Below are the code and all the weights of a small trained network. Each question names an input and a target symbol and asks about switching units off, where a switched-off unit gives its printed mean instead of its output.

import numpy as np


def w(rows, s, z=0):
    codes = np.array(rows[::2]) - 128.0
    scale = np.full(codes.shape[1], s)
    scale[-1] = z or s
    return codes * scale


def norm(h):
    return h / np.sqrt((h * h).mean(-1, keepdims=True) + 1e-5)


def f(y):
    return y / 2 * (1 + np.tanh(0.7978845608 * (y + 0.044715 * y**3)))


def softmax(a):
    e = np.exp(a - a.max(-1, keepdims=True))
    return e / e.sum(-1, keepdims=True)


def log_softmax(a):
    a = a - a.max(-1, keepdims=True)
    return a - np.log(np.exp(a).sum(-1, keepdims=True))


def net(x, mask):
    ids = ['ΓΞαβζηθμστφω'.index(c) for c in x.split()]
    T = len(ids)
    res = E[ids] + P[:T]
    r = norm(res)
    for j in range(3):
        rows = slice(3 * j, 3 * j + 3)
        q, k, v = (r @ M[0][rows].T for M in (Q, K, V))
        z = softmax(np.where(np.tri(T) > 0, q @ k.T / 3**0.5, -1e9)) @ v
        o = O[0][rows]
        res = res + np.where(mask[j], z, o[:, -1]) @ o[:, :-1]
    y = f(norm(res) @ A[0][:, :-1].T + A[0][:, -1])
    res = res + np.where(mask[3:11], y, B[0][:, -1]) @ B[0][:, :-1]
    return log_softmax(norm(res)[-1] @ U[:, :-1].T + U[:, -1])


Q, K, V, O, A, B = {}, {}, {}, {}, {}, {}
E = w([
[105,145,165,127],'Γ',
[92,132,167,113],'Ξ',
[143,112,172,56],'α',
[174,98,103,147],'β',
[67,207,121,70],'ζ',
[143,97,116,254],'η',
[72,168,145,91],'θ',
[96,119,127,134],'μ',
[85,153,161,165],'σ',
[87,147,131,101],'τ',
[179,93,74,127],'φ',
[181,84,119,146],'ω',
],0.021)
P = w([
[90,156,165,123],'0',
[236,167,217,73],'1',
[38,72,96,136],'2',
[137,122,245,160],'3',
[22,73,92,121],'4',
[182,85,208,146],'5',
[75,69,53,148],'6',
[178,111,209,83],'7',
[147,118,43,196],'8',
[129,106,223,61],'9',
[49,104,63,135],'10',
],0.012)
Q[0] = w([
[143,213,1,124],'head 0',
[76,139,221,23],'head 0',
[177,232,66,15],'head 0',
[9,59,153,221],'head 1',
[121,192,190,179],'head 1',
[75,52,162,136],'head 1',
[36,168,201,87],'head 2',
[123,163,240,178],'head 2',
[89,55,201,146],'head 2',
],0.0077)
K[0] = w([
[165,29,105,109],'head 0',
[84,165,160,84],'head 0',
[171,76,141,45],'head 0',
[254,140,186,124],'head 1',
[114,166,18,15],'head 1',
[1,123,46,138],'head 1',
[95,237,183,67],'head 2',
[70,156,179,100],'head 2',
[245,135,108,129],'head 2',
],0.0074)
V[0] = w([
[172,130,120,146],'head 0',
[126,191,11,211],'head 0',
[69,163,167,108],'head 0',
[82,118,92,177],'head 1',
[127,193,108,205],'head 1',
[96,145,124,113],'head 1',
[88,187,106,34],'head 2',
[229,207,73,134],'head 2',
[112,180,180,176],'head 2',
],0.011)
O[0] = w([
[37,174,41,184,94],'head 0',
[90,149,98,149,3],'head 0',
[130,139,65,255,183],'head 0',
[163,116,69,226,99],'head 1',
[109,242,67,217,66],'head 1',
[91,108,108,72,123],'head 1',
[199,124,79,133,116],'head 2',
[129,198,145,136,75],'head 2',
[191,129,116,154,122],'head 2',
],0.0072,0.005)
A[0] = w([
[116,225,159,187,77],'neuron 0',
[64,155,215,98,251],'neuron 1',
[158,79,255,182,167],'neuron 2',
[155,237,178,77,114],'neuron 3',
[124,2,139,116,253],'neuron 4',
[5,83,102,96,164],'neuron 5',
[57,129,103,152,192],'neuron 6',
[57,100,159,208,164],'neuron 7',
],0.01,0.0025)
B[0] = w([
[60,72,136,47,126],'neuron 0',
[158,22,147,161,177],'neuron 1',
[254,116,76,39,221],'neuron 2',
[192,150,160,182,140],'neuron 3',
[56,140,141,119,250],'neuron 4',
[127,208,84,164,203],'neuron 5',
[122,133,98,95,151],'neuron 6',
[231,160,7,128,163],'neuron 7',
],0.0082,0.011)
U = w([
[254,123,142,102,155],'Γ',
[198,73,115,76,113],'Ξ',
[98,78,129,35,197],'α',
[112,67,153,190,47],'β',
[111,192,86,74,157],'ζ',
[129,152,62,214,187],'η',
[112,147,164,198,174],'θ',
[141,111,110,186,34],'μ',
[146,156,57,146,144],'σ',
[81,56,130,185,39],'τ',
[60,141,189,113,187],'φ',
[128,111,141,105,3],'ω',
],0.015,0.0046)

Each question gives the input, a string of symbols that net reads in full, and the target symbol t.
The units are the heads (3 rows each of Q, K, V and O) and the neurons (one row each of A and B). Each row of codes is followed by its name. A weight is (code - 128) times the scale printed after its matrix; where a second scale follows, it is the last column's (O, A, B and U).
mask holds one flag per unit, heads first, then neurons. A switched-off unit (its flag False) gives its mean, the last column of its rows in O or B, instead of its output. The means were averaged over made-up inputs and are rounded, as every weight is.
A unit's drop is (log p(t) with every unit on - log p(t) with that unit switched off) / (log p(t) with every unit on - log p(t) with every unit switched off).
The circuit of an input: a set's keep is (log p(t) with only the set's units on - log p(t) with every unit switched off) / (log p(t) with every unit on - log p(t) with every unit switched off). Starting from all 11 units, units are removed one at a time, each time the one whose removal leaves the highest keep (on an exact tie, the one counted first), for as long as the keep stays at least 0.8.
circuit, biggest first: the units of the circuit, biggest drop first
heads that matter: for each layer, one digit per head in row order, 1 if its drop is at least 0.15 and else 0, layers parted by /
input Γ τ α Ξ τ τ τ φ Γ, target α: circuit, biggest first => (head 1; neuron 4)
input θ τ α Ξ β, target α: heads that matter => 110
input θ β τ θ ζ φ ζ τ Ξ, target ζ: heads that matter => 111
input φ φ Ξ, target Ξ: circuit, biggest first => (head 0; neuron 7)
input φ Ξ Γ, target Γ: circuit, biggest first => (head 0; neuron 2)
input φ Ξ Ξ η σ, target σ: circuit, biggest first => (neuron 7)
input α ζ Ξ α Ξ Ξ φ Ξ θ, target α: heads that matter => 111
input Ξ τ σ φ σ, target σ: heads that matter => 000
input φ θ φ φ φ φ τ Ξ μ σ, target Γ: heads that matter => 000
input β ω Ξ σ φ ω τ η η μ, target Γ: circuit, biggest first => (head 1; head 0)
input φ σ φ η α φ α θ α, target α: circuit, biggest first => (neuron 7; head 2)
input η φ φ Ξ φ τ ζ Ξ β Ξ φ, target ζ: circuit, biggest first => (head 0; neuron 5; head 2)
input τ μ Ξ, target Ξ: circuit, biggest first => (head 0; head 2)
input η Γ μ φ τ η ω, target η: heads that matter => 010
input φ β Ξ φ σ φ φ α μ η ω, target η: heads that matter => 011
input μ β τ τ τ φ Ξ θ Ξ ζ, target Γ: circuit, biggest first => (neuron 3; head 0)
input μ β τ Ξ φ α α η η φ μ, target η: circuit, biggest first => (neuron 5)
input η τ Ξ φ φ Ξ φ ζ, target Γ: circuit, biggest first => (neuron 3; neuron 4)
input φ ω ζ θ μ μ Γ α φ Ξ, target Γ: heads that matter => 100
input μ τ η α σ, target η: heads that matter => 000
input η Ξ φ ω ζ η φ, target η: heads that matter => 010
